Here is a tiny trained network, its code and every weight. The questions are about switching its units off for an input and a class, where a switched-off unit gives its printed mean instead of its output.

import numpy as np


def w(rows, s, z=0):
    codes = np.array(rows[::2]) - 128.0
    scale = np.full(codes.shape[1], s)
    scale[-1] = z or s
    return codes * scale


def f(y):
    return y / 2 * (1 + np.tanh(0.7978845608 * (y + 0.044715 * y**3)))


def log_softmax(a):
    a = a - a.max(-1, keepdims=True)
    return a - np.log(np.exp(a).sum(-1, keepdims=True))


def net(x, mask):
    res = np.array(x, float).reshape(1, 7) / 4 @ E
    y = f(res @ A[0][:, :-1].T + A[0][:, -1])
    res = res + np.where(mask, y, B[0][:, -1]) @ B[0][:, :-1]
    return log_softmax(res[-1] @ U[:, :-1].T + U[:, -1])


A, B = {}, {}
E = w([
[158,52,249,81,12,121],'x0',
[139,208,108,47,93,18],'x1',
[2,66,164,109,171,55],'x2',
[7,151,68,67,96,225],'x3',
[163,42,20,167,80,70],'x4',
[127,126,130,126,129,129],'x5',
[128,127,130,126,131,130],'x6',
],0.0079)
A[0] = w([
[103,89,45,79,82,150,101],'N1',
[143,170,119,102,109,81,27],'N2',
[147,76,65,182,107,71,111],'N3',
[151,154,108,86,125,89,14],'N4',
[124,191,123,119,92,54,6],'N5',
[105,161,63,218,145,99,47],'N6',
[136,17,166,253,181,173,66],'N7',
[159,98,136,99,53,154,154],'N8',
[115,75,168,112,24,128,41],'N9',
[117,167,110,74,111,59,71],'N10',
[107,109,119,134,127,176,136],'N11',
[159,106,127,195,123,71,52],'N12',
[166,106,126,195,144,66,148],'N13',
[150,169,189,180,157,95,58],'N14',
[48,78,139,109,167,108,217],'N15',
[125,177,106,117,220,133,80],'N16',
[111,129,70,133,64,137,249],'N17',
[68,78,133,130,173,43,121],'N18',
[179,209,87,178,84,148,160],'N19',
[117,144,42,159,158,128,48],'N20',
[125,144,96,81,102,55,53],'N21',
],0.011,0.0025)
B[0] = w([
[100,254,204,61,99,162,191],'N1',
[143,80,75,143,108,172,167],'N2',
[138,203,190,139,224,166,221],'N3',
[163,96,94,127,62,163,158],'N4',
[105,109,27,108,135,158,186],'N5',
[40,43,139,222,119,59,193],'N6',
[91,78,57,106,56,220,255],'N7',
[121,70,173,218,153,62,197],'N8',
[74,103,144,212,54,22,222],'N9',
[164,83,62,123,95,196,199],'N10',
[113,149,80,71,99,183,159],'N11',
[51,224,109,97,85,148,193],'N12',
[120,224,189,28,75,169,213],'N13',
[41,215,131,87,56,163,179],'N14',
[224,152,173,141,169,178,225],'N15',
[80,96,167,174,96,32,194],'N16',
[152,205,170,137,173,191,188],'N17',
[204,77,187,144,227,179,228],'N18',
[229,58,198,145,192,137,209],'N19',
[67,79,181,173,62,41,193],'N20',
[110,114,56,153,112,168,193],'N21',
],0.0073,0.0093)
U = w([
[104,68,163,156,98,1,81],'0',
[153,55,20,85,94,163,97],'1',
[117,229,183,65,111,114,81],'2',
[243,78,190,131,198,111,115],'3',
[150,183,181,108,144,103,253],'4',
],0.013,0.0062)

Each question gives the input, the list of numbers given to net, and the class t.
The units are the neurons (one row each of A and B). Each row of codes is followed by its name. A weight is (code - 128) times the scale printed after its matrix; where a second scale follows, it is the last column's (A, B and U).
mask holds one flag per neuron, in row order. A switched-off neuron (its flag False) gives its mean, the last column of its row in B, instead of its output. The means were averaged over made-up inputs and are rounded, as every weight is.
A unit's drop is (log p(t) with every unit on - log p(t) with that unit switched off) / (log p(t) with every unit on - log p(t) with every unit switched off).
The circuit of an input: a set's keep is (log p(t) with only the set's units on - log p(t) with every unit switched off) / (log p(t) with every unit on - log p(t) with every unit switched off). Starting from the 12 units with the biggest drops (on a tie, the unit counted first), units are removed one at a time, each time the one whose removal leaves the highest keep (on an exact tie, the one counted first), for as long as the keep stays at least 0.8.
circuit, biggest first: the units of the circuit, biggest drop first
most important unit: the unit with the biggest drop
top k neurons: the k neurons with the biggest drops, biggest first
drop when u is switched off: that unit's drop, to one decimal
input [4,-3,8,-4,-5,2,3], class 3: top neuron => (N18)
input [2,6,-8,-3,2,-2,7], class 3: top 3 neurons => (N19; N7; N8)
input [-3,4,8,4,-2,1,-5], class 3: circuit, biggest first => (N18; N15)
input [6,-4,5,-7,-1,8,-3], class 2: top 4 neurons => (N13; N14; N12; N6)
input [-2,4,-5,-5,8,5,-3], class 4: top 2 neurons => (N12; N13)
input [7,0,-4,7,3,5,8], class 0: top 3 neurons => (N9; N8; N13)
input [-8,8,7,-4,-3,-1,5], class 0: top 3 neurons => (N16; N6; N7)
input [-6,-7,0,-8,-3,-3,8], class 2: circuit, biggest first => (N13; N14)
input [5,-1,6,0,-1,0,-2], class 3: top 2 neurons => (N15; N18)
input [6,5,1,-6,7,3,2], class 4: top 4 neurons => (N3; N13; N12; N6)
input [-1,-6,2,7,4,4,-8], class 2: top 2 neurons => (N1; N17)
input [-5,7,8,7,-7,-5,1], class 3: top 3 neurons => (N15; N18; N7)
input [-1,4,-8,-8,8,3,-2], class 2: top 2 neurons => (N12; N13)
input [-3,-5,3,2,8,8,-1], class 4: top 2 neurons => (N3; N1)
input [-6,-1,1,-5,2,-7,-1], class 0: most important unit => N6
input [4,-2,8,-8,6,-5,-1], class 2: top 2 neurons => (N12; N13)
input [7,-2,-3,3,-2,7,-4], class 0: drop when N11 is switched off => 0.0
input [3,-2,-7,6,-1,-3,-7], class 3: drop when N13 is switched off => 0.4
input [0,-7,6,-5,-3,-5,6], class 1: drop when N7 is switched off => 1.2
input [-6,-3,-5,-8,-7,6,4], class 2: most important unit => N14
